Here is a tiny trained network, its code and every weight. The questions are about switching its units off for an input and a class, where a switched-off unit gives its printed mean instead of its output.

import numpy as np


def w(rows, s, z=0):
    codes = np.array(rows[::2]) - 128.0
    scale = np.full(codes.shape[1], s)
    scale[-1] = z or s
    return codes * scale


def f(y):
    return y / 2 * (1 + np.tanh(0.7978845608 * (y + 0.044715 * y**3)))


def log_softmax(a):
    a = a - a.max(-1, keepdims=True)
    return a - np.log(np.exp(a).sum(-1, keepdims=True))


def net(x, mask):
    res = np.array(x, float).reshape(1, 4) / 4 @ E
    y = f(res @ A[0][:, :-1].T + A[0][:, -1])
    res = res + np.where(mask, y, B[0][:, -1]) @ B[0][:, :-1]
    return log_softmax(res[-1] @ U[:, :-1].T + U[:, -1])


A, B = {}, {}
E = w([
[81,187,11],'x0',
[128,128,130],'x1',
[35,189,169],'x2',
[54,71,96],'x3',
],0.011)
A[0] = w([
[169,205,170,109],'neuron 0',
[79,222,171,220],'neuron 1',
[189,128,193,73],'neuron 2',
[104,80,109,164],'neuron 3',
[155,109,170,115],'neuron 4',
[155,126,105,255],'neuron 5',
[36,156,159,89],'neuron 6',
[106,97,116,152],'neuron 7',
[138,152,108,235],'neuron 8',
[90,41,90,173],'neuron 9',
[98,192,3,191],'neuron 10',
[179,98,64,136],'neuron 11',
[195,209,129,104],'neuron 12',
[107,136,140,211],'neuron 13',
[107,105,204,81],'neuron 14',
[93,80,96,72],'neuron 15',
[130,107,180,92],'neuron 16',
[176,84,90,73],'neuron 17',
[130,85,177,72],'neuron 18',
[101,128,83,152],'neuron 19',
[164,98,157,99],'neuron 20',
[116,185,60,71],'neuron 21',
[144,86,148,129],'neuron 22',
[62,33,100,127],'neuron 23',
[63,31,128,91],'neuron 24',
[161,19,81,98],'neuron 25',
[150,91,99,70],'neuron 26',
[58,169,205,93],'neuron 27',
[106,141,94,91],'neuron 28',
[94,54,242,118],'neuron 29',
[122,90,193,76],'neuron 30',
[104,221,125,102],'neuron 31',
[128,126,160,97],'neuron 32',
[90,52,221,87],'neuron 33',
[60,83,135,117],'neuron 34',
[97,92,113,183],'neuron 35',
[78,147,157,123],'neuron 36',
[138,96,164,82],'neuron 37',
],0.013,0.0076)
B[0] = w([
[190,160,137,171],'neuron 0',
[186,41,125,213],'neuron 1',
[122,138,109,187],'neuron 2',
[146,134,149,163],'neuron 3',
[74,138,140,167],'neuron 4',
[93,80,175,198],'neuron 5',
[148,81,71,174],'neuron 6',
[151,170,198,149],'neuron 7',
[95,112,190,180],'neuron 8',
[166,139,177,195],'neuron 9',
[75,134,156,253],'neuron 10',
[106,102,111,184],'neuron 11',
[201,204,189,169],'neuron 12',
[159,81,180,165],'neuron 13',
[101,167,77,168],'neuron 14',
[134,196,126,146],'neuron 15',
[81,155,60,158],'neuron 16',
[168,102,25,160],'neuron 17',
[54,184,117,160],'neuron 18',
[100,130,145,167],'neuron 19',
[134,143,119,164],'neuron 20',
[69,205,88,174],'neuron 21',
[66,110,120,161],'neuron 22',
[187,183,179,189],'neuron 23',
[226,254,144,173],'neuron 24',
[178,85,53,196],'neuron 25',
[142,136,11,139],'neuron 26',
[202,62,7,179],'neuron 27',
[108,149,95,143],'neuron 28',
[79,149,153,224],'neuron 29',
[74,183,106,168],'neuron 30',
[138,147,98,168],'neuron 31',
[142,184,85,135],'neuron 32',
[80,147,94,199],'neuron 33',
[225,143,115,160],'neuron 34',
[149,137,226,166],'neuron 35',
[200,86,83,154],'neuron 36',
[58,176,108,150],'neuron 37',
],0.0064,0.013)
U = w([
[208,251,168,98],'0',
[47,209,97,115],'1',
[164,101,56,91],'2',
[129,151,164,253],'3',
[98,80,224,78],'4',
],0.014,0.013)

Each question gives the input, the list of numbers given to net, and the class t.
The units are the neurons (one row each of A and B). Each row of codes is followed by its name. A weight is (code - 128) times the scale printed after its matrix; where a second scale follows, it is the last column's (A, B and U).
mask holds one flag per neuron, in row order. A switched-off neuron (its flag False) gives its mean, the last column of its row in B, instead of its output. The means were averaged over made-up inputs and are rounded, as every weight is.
A unit's drop is (log p(t) with every unit on - log p(t) with that unit switched off) / (log p(t) with every unit on - log p(t) with every unit switched off).
The circuit of an input: a set's keep is (log p(t) with only the set's units on - log p(t) with every unit switched off) / (log p(t) with every unit on - log p(t) with every unit switched off). Starting from the 12 units with the biggest drops (on a tie, the unit counted first), units are removed one at a time, each time the one whose removal leaves the highest keep (on an exact tie, the one counted first), for as long as the keep stays at least 0.8.
circuit, biggest first: the units of the circuit, biggest drop first
top k neurons: the k neurons with the biggest drops, biggest first
drop of u: that unit's drop, to one decimal
input [-6,-8,-5,8], class 0: circuit, biggest first : [neuron 24]
input [-1,-3,5,4], class 2: circuit, biggest first : [neuron 27; neuron 6]
input [-6,6,8,-6], class 2: circuit, biggest first : [neuron 27; neuron 1]
input [-2,6,-5,6], class 0: circuit, biggest first : [neuron 24; neuron 23]
input [6,6,-7,8], class 0: circuit, biggest first : [neuron 23; neuron 24]
input [4,-7,0,-4], class 3: top 2 neurons : [neuron 24; neuron 23]
input [-7,-1,8,8], class 0: top 2 neurons : [neuron 24; neuron 34]
input [-4,2,-5,1], class 2: top 4 neurons : [neuron 25; neuron 10; neuron 17; neuron 12]
input [7,-8,-6,-6], class 3: top 3 neurons : [neuron 12; neuron 5; neuron 33]
input [-8,-1,7,6], class 1: top 2 neurons : [neuron 33; neuron 29]
input [4,7,5,-1], class 3: top 2 neurons : [neuron 25; neuron 10]
input [5,6,-8,-6], class 2: top 2 neurons : [neuron 17; neuron 11]
input [5,-6,-5,2], class 3: drop of neuron 13 : -0.1
input [-8,-6,6,-1], class 1: drop of neuron 36 : 0.0
input [-7,1,-1,7], class 0: drop of neuron 9 : 0.1
input [-8,-8,-5,7], class 1: top neuron : [neuron 33]
